Below is a small trained network, with its code and all its weights. Each question gives an input and a target symbol and asks what happens when units are switched off, that is, made to give their printed mean instead of their output.

import numpy as np


def w(rows, s, z=0):
    codes = np.array(rows[::2]) - 128.0
    scale = np.full(codes.shape[1], s)
    scale[-1] = z or s
    return codes * scale


def norm(h):
    return h / np.sqrt((h * h).mean(-1, keepdims=True) + 1e-5)


def softmax(a):
    e = np.exp(a - a.max(-1, keepdims=True))
    return e / e.sum(-1, keepdims=True)


def log_softmax(a):
    a = a - a.max(-1, keepdims=True)
    return a - np.log(np.exp(a).sum(-1, keepdims=True))


def net(x, mask):
    ids = ['Σδεζημξτ'.index(c) for c in x.split()]
    T = len(ids)
    res = E[ids] + P[:T]
    u = 0
    for l in range(3):
        r = norm(res)
        for j in range(2):
            rows = slice(4 * j, 4 * j + 4)
            q, k, v = (r @ M[l][rows].T for M in (Q, K, V))
            z = softmax(np.where(np.tri(T) > 0, q @ k.T / 4**0.5, -1e9)) @ v
            o = O[l][rows]
            res = res + np.where(mask[u + j], z, o[:, -1]) @ o[:, :-1]
        u += 2
    return log_softmax(norm(res)[-1] @ U[:, :-1].T + U[:, -1])


Q, K, V, O = {}, {}, {}, {}
E = w([
[157,132,149,136,55,107,147,157,169],'Σ',
[135,132,107,60,36,79,174,153,136],'δ',
[135,112,85,95,13,134,117,129,138],'ε',
[189,150,118,156,142,188,178,142,141],'ζ',
[120,182,106,129,102,126,117,52,198],'η',
[141,111,103,204,131,207,160,80,119],'μ',
[158,138,145,120,155,116,7,143,131],'ξ',
[33,80,173,174,121,138,99,95,131],'τ',
],0.019)
P = w([
[111,250,242,165,49,186,110,121,54],'0',
[113,172,132,129,108,169,107,147,131],'1',
[129,151,133,170,92,116,129,123,94],'2',
[178,108,180,109,99,154,103,107,153],'3',
[101,156,95,121,124,161,114,180,147],'4',
[126,134,100,168,111,94,131,134,104],'5',
[191,65,148,96,114,135,107,109,178],'6',
[92,142,61,105,159,145,130,193,167],'7',
[120,119,73,165,139,76,136,134,118],'8',
[182,60,112,91,156,116,129,120,181],'9',
],0.022)
Q[0] = w([
[191,85,116,159,102,111,98,107,151],'0.h0',
[98,74,160,147,157,116,151,92,27],'0.h0',
[188,131,155,52,118,128,142,91,161],'0.h0',
[32,156,135,179,113,71,161,157,3],'0.h0',
[51,173,148,183,158,100,144,107,17],'0.h1',
[129,56,108,181,97,100,142,107,101],'0.h1',
[37,160,113,167,123,120,144,199,145],'0.h1',
[137,145,124,72,135,114,166,156,94],'0.h1',
],0.014)
K[0] = w([
[94,29,55,166,118,128,109,120,136],'0.h0',
[103,154,188,105,77,205,92,101,28],'0.h0',
[72,107,51,146,251,142,129,137,155],'0.h0',
[156,206,185,134,17,201,148,111,87],'0.h0',
[143,241,211,113,87,170,82,101,71],'0.h1',
[124,81,118,126,24,133,134,93,49],'0.h1',
[189,229,177,120,124,45,127,139,167],'0.h1',
[153,159,121,99,194,88,141,95,73],'0.h1',
],0.011)
V[0] = w([
[9,112,153,173,106,121,108,100,161],'0.h0',
[126,90,144,95,115,108,93,199,70],'0.h0',
[153,171,121,130,172,140,14,135,92],'0.h0',
[133,129,135,105,122,143,209,106,56],'0.h0',
[165,62,175,123,135,88,54,190,86],'0.h1',
[84,92,88,176,154,156,101,52,147],'0.h1',
[87,146,154,76,113,80,155,52,143],'0.h1',
[113,162,125,107,140,94,54,94,123],'0.h1',
],0.012)
O[0] = w([
[147,125,71,186,216,55,1,100,151,143],'0.h0',
[132,7,162,141,214,176,103,187,88,93],'0.h0',
[43,119,160,11,136,96,114,109,56,119],'0.h0',
[81,15,173,237,75,115,227,127,193,32],'0.h0',
[187,220,111,115,86,36,236,97,188,31],'0.h1',
[178,80,153,222,47,136,88,216,80,2],'0.h1',
[105,56,175,150,210,68,137,169,157,67],'0.h1',
[170,121,105,183,181,122,234,195,120,74],'0.h1',
],0.0076,0.0045)
Q[1] = w([
[147,178,179,178,195,148,75,92,60],'1.h0',
[130,188,147,184,136,27,107,91,146],'1.h0',
[160,120,164,91,191,152,117,91,144],'1.h0',
[154,108,81,146,78,111,106,96,131],'1.h0',
[245,55,171,83,207,89,56,87,168],'1.h1',
[133,198,206,165,188,96,198,252,101],'1.h1',
[247,85,90,168,107,163,110,186,217],'1.h1',
[110,101,178,127,48,87,142,130,95],'1.h1',
],0.011)
K[1] = w([
[123,205,247,125,114,177,109,84,117],'1.h0',
[131,212,167,193,123,36,138,84,153],'1.h0',
[69,168,144,97,186,151,80,126,101],'1.h0',
[140,148,85,149,90,100,120,73,78],'1.h0',
[183,12,157,46,199,100,82,112,175],'1.h1',
[133,122,230,173,198,143,226,102,88],'1.h1',
[192,88,39,145,170,121,143,145,193],'1.h1',
[156,109,167,136,40,104,112,116,109],'1.h1',
],0.011)
V[1] = w([
[149,115,102,133,167,96,75,137,242],'1.h0',
[115,110,53,115,133,138,65,77,73],'1.h0',
[33,151,107,181,164,169,140,191,123],'1.h0',
[7,79,98,167,110,98,206,93,86],'1.h0',
[181,90,175,142,132,63,83,45,85],'1.h1',
[217,109,138,31,152,149,203,100,71],'1.h1',
[43,137,53,120,141,1,136,113,38],'1.h1',
[155,113,147,192,133,184,160,56,140],'1.h1',
],0.0077)
O[1] = w([
[132,161,205,70,88,199,223,103,53,56],'1.h0',
[131,180,63,62,221,177,98,49,21,255],'1.h0',
[117,145,91,62,87,138,84,122,255,101],'1.h0',
[183,174,25,207,87,102,133,164,164,84],'1.h0',
[151,110,40,205,37,137,175,189,198,25],'1.h1',
[87,56,21,139,129,185,102,70,123,10],'1.h1',
[144,91,252,191,44,183,60,129,224,20],'1.h1',
[186,135,50,93,177,163,227,153,85,81],'1.h1',
],0.0066,0.0035)
Q[2] = w([
[129,150,145,49,158,53,125,156,136],'2.h0',
[70,69,120,214,79,79,94,62,60],'2.h0',
[217,193,168,67,117,182,91,79,168],'2.h0',
[81,174,73,141,173,102,127,144,178],'2.h0',
[95,92,149,148,146,207,232,153,200],'2.h1',
[148,86,168,188,160,165,113,37,103],'2.h1',
[250,73,88,143,89,196,131,17,134],'2.h1',
[71,121,137,127,141,11,165,115,107],'2.h1',
],0.012)
K[2] = w([
[94,173,70,74,161,82,138,173,132],'2.h0',
[178,71,103,166,79,84,158,15,99],'2.h0',
[132,155,110,80,115,212,77,152,150],'2.h0',
[88,177,179,130,132,106,162,98,89],'2.h0',
[5,183,126,176,94,150,195,204,149],'2.h1',
[96,123,151,209,172,118,142,25,92],'2.h1',
[190,164,110,200,91,72,181,73,82],'2.h1',
[74,225,74,87,200,160,100,165,71],'2.h1',
],0.013)
V[2] = w([
[254,64,94,108,89,149,166,39,107],'2.h0',
[154,80,188,182,109,67,155,103,159],'2.h0',
[31,143,123,141,169,118,238,114,65],'2.h0',
[103,128,50,182,193,131,116,174,123],'2.h0',
[80,130,113,144,211,153,139,160,121],'2.h1',
[183,125,137,53,130,83,132,145,130],'2.h1',
[145,98,46,89,87,149,129,137,168],'2.h1',
[162,158,147,74,83,191,111,219,123],'2.h1',
],0.0081)
O[2] = w([
[92,234,132,186,58,146,103,153,120,83],'2.h0',
[107,180,82,40,121,182,66,104,51,2],'2.h0',
[135,108,186,103,167,77,35,173,114,97],'2.h0',
[121,156,207,65,126,133,117,106,148,99],'2.h0',
[149,116,145,91,32,96,147,142,157,68],'2.h1',
[109,165,179,170,125,119,52,133,96,135],'2.h1',
[112,126,195,145,161,138,136,84,116,143],'2.h1',
[255,127,148,141,127,170,114,92,67,172],'2.h1',
],0.0097,0.0096)
U = w([
[154,81,55,136,187,141,178,96,127,48],'Σ',
[136,118,249,133,75,149,203,138,189,181],'δ',
[22,132,123,111,94,116,155,144,194,188],'ε',
[146,238,138,98,141,108,134,2,226,1],'ζ',
[152,126,135,168,124,134,51,182,221,123],'η',
[91,208,118,138,57,213,141,135,127,209],'μ',
[72,82,223,118,137,164,98,72,65,171],'ξ',
[153,211,119,55,94,81,144,174,115,125],'τ',
],0.0069,0.0054)

Each question gives the input, a string of symbols that net reads in full, and the target symbol t.
The units are the heads (4 rows each of Q, K, V and O). Each row of codes is followed by its name. A weight is (code - 128) times the scale printed after its matrix; where a second scale follows, it is the last column's (O and U).
mask holds one flag per head, layer by layer. A switched-off head (its flag False) gives its mean, the last column of its rows in O, instead of its output. The means were averaged over made-up inputs and are rounded, as every weight is.
A unit's drop is (log p(t) with every unit on - log p(t) with that unit switched off) / (log p(t) with every unit on - log p(t) with every unit switched off).
The circuit of an input: a set's keep is (log p(t) with only the set's units on - log p(t) with every unit switched off) / (log p(t) with every unit on - log p(t) with every unit switched off). Starting from all 6 units, units are removed one at a time, each time the one whose removal leaves the highest keep (on an exact tie, the one counted first), for as long as the keep stays at least 0.8.
units of the circuit, in order: the units of the circuit, biggest drop first
most important unit: the unit with the biggest drop
which heads matter: for each layer, one digit per head in row order, 1 if its drop is at least 0.15 and else 0, layers parted by /
drop when u is switched off: that unit's drop, to one decimal
input ε ε Σ η Σ ζ ε ξ μ ζ, target ξ: units of the circuit, in order => [0.h0; 0.h1]
input ε μ ε μ, target μ: most important unit => 2.h0
input Σ ε τ ξ ε ε Σ ε Σ μ, target μ: units of the circuit, in order => [0.h1; 2.h0]
input ε ε η ε, target ζ: which heads matter => 10 / 00 / 00
input ε ζ Σ ε, target δ: units of the circuit, in order => [0.h0; 1.h0]
input ε ε ζ μ ε ε ε, target Σ: which heads matter => 10 / 01 / 00
input Σ μ ε τ, target η: units of the circuit, in order => [0.h0; 1.h1]
input ξ τ ζ Σ ε, target ξ: which heads matter => 00 / 11 / 00
input ξ μ ε ε ε ε ζ, target δ: which heads matter => 10 / 00 / 10
input ε Σ μ, target ε: which heads matter => 00 / 00 / 01
input δ ε ε ε ζ ε ξ ε, target τ: units of the circuit, in order => [0.h0; 0.h1; 2.h0; 1.h0]
input ζ ε ε ε τ Σ ε ζ Σ ε, target δ: units of the circuit, in order => [0.h0; 2.h0]
input Σ ξ ε ε η ε Σ ζ Σ, target δ: units of the circuit, in order => [1.h0; 1.h1]
input ε ζ ζ ζ ξ, target τ: units of the circuit, in order => [0.h1; 0.h0]
input δ Σ ε ξ ε ε, target μ: units of the circuit, in order => [2.h0; 0.h0]
input ε η δ μ ε δ ξ ζ Σ, target δ: which heads matter => 11 / 10 / 00
input μ τ ε η μ ε μ η ε δ, target ζ: units of the circuit, in order => [0.h0; 2.h1]
input η η τ ε τ Σ η, target η: which heads matter => 11 / 00 / 00
input Σ ξ ζ Σ, target ξ: units of the circuit, in order => [0.h0]
input ξ ε ζ δ ε ξ ζ, target ξ: units of the circuit, in order => [0.h0]
input ε ζ η Σ Σ μ ζ, target μ: which heads matter => 01 / 00 / 10
input τ ε δ ε, target Σ: units of the circuit, in order => [1.h1; 0.h1]
input ζ ζ η δ δ, target δ: which heads matter => 10 / 00 / 01
input Σ ε τ δ Σ δ ξ, target ξ: units of the circuit, in order => [0.h0; 1.h0]
input δ η Σ ξ τ δ ε, target η: which heads matter => 11 / 01 / 00
input ε μ Σ η η η ε, target ζ: drop when 0.h0 is switched off => 1.0
input Σ ε ε ε η ζ ζ, target ζ: drop when 0.h1 is switched off => 0.5
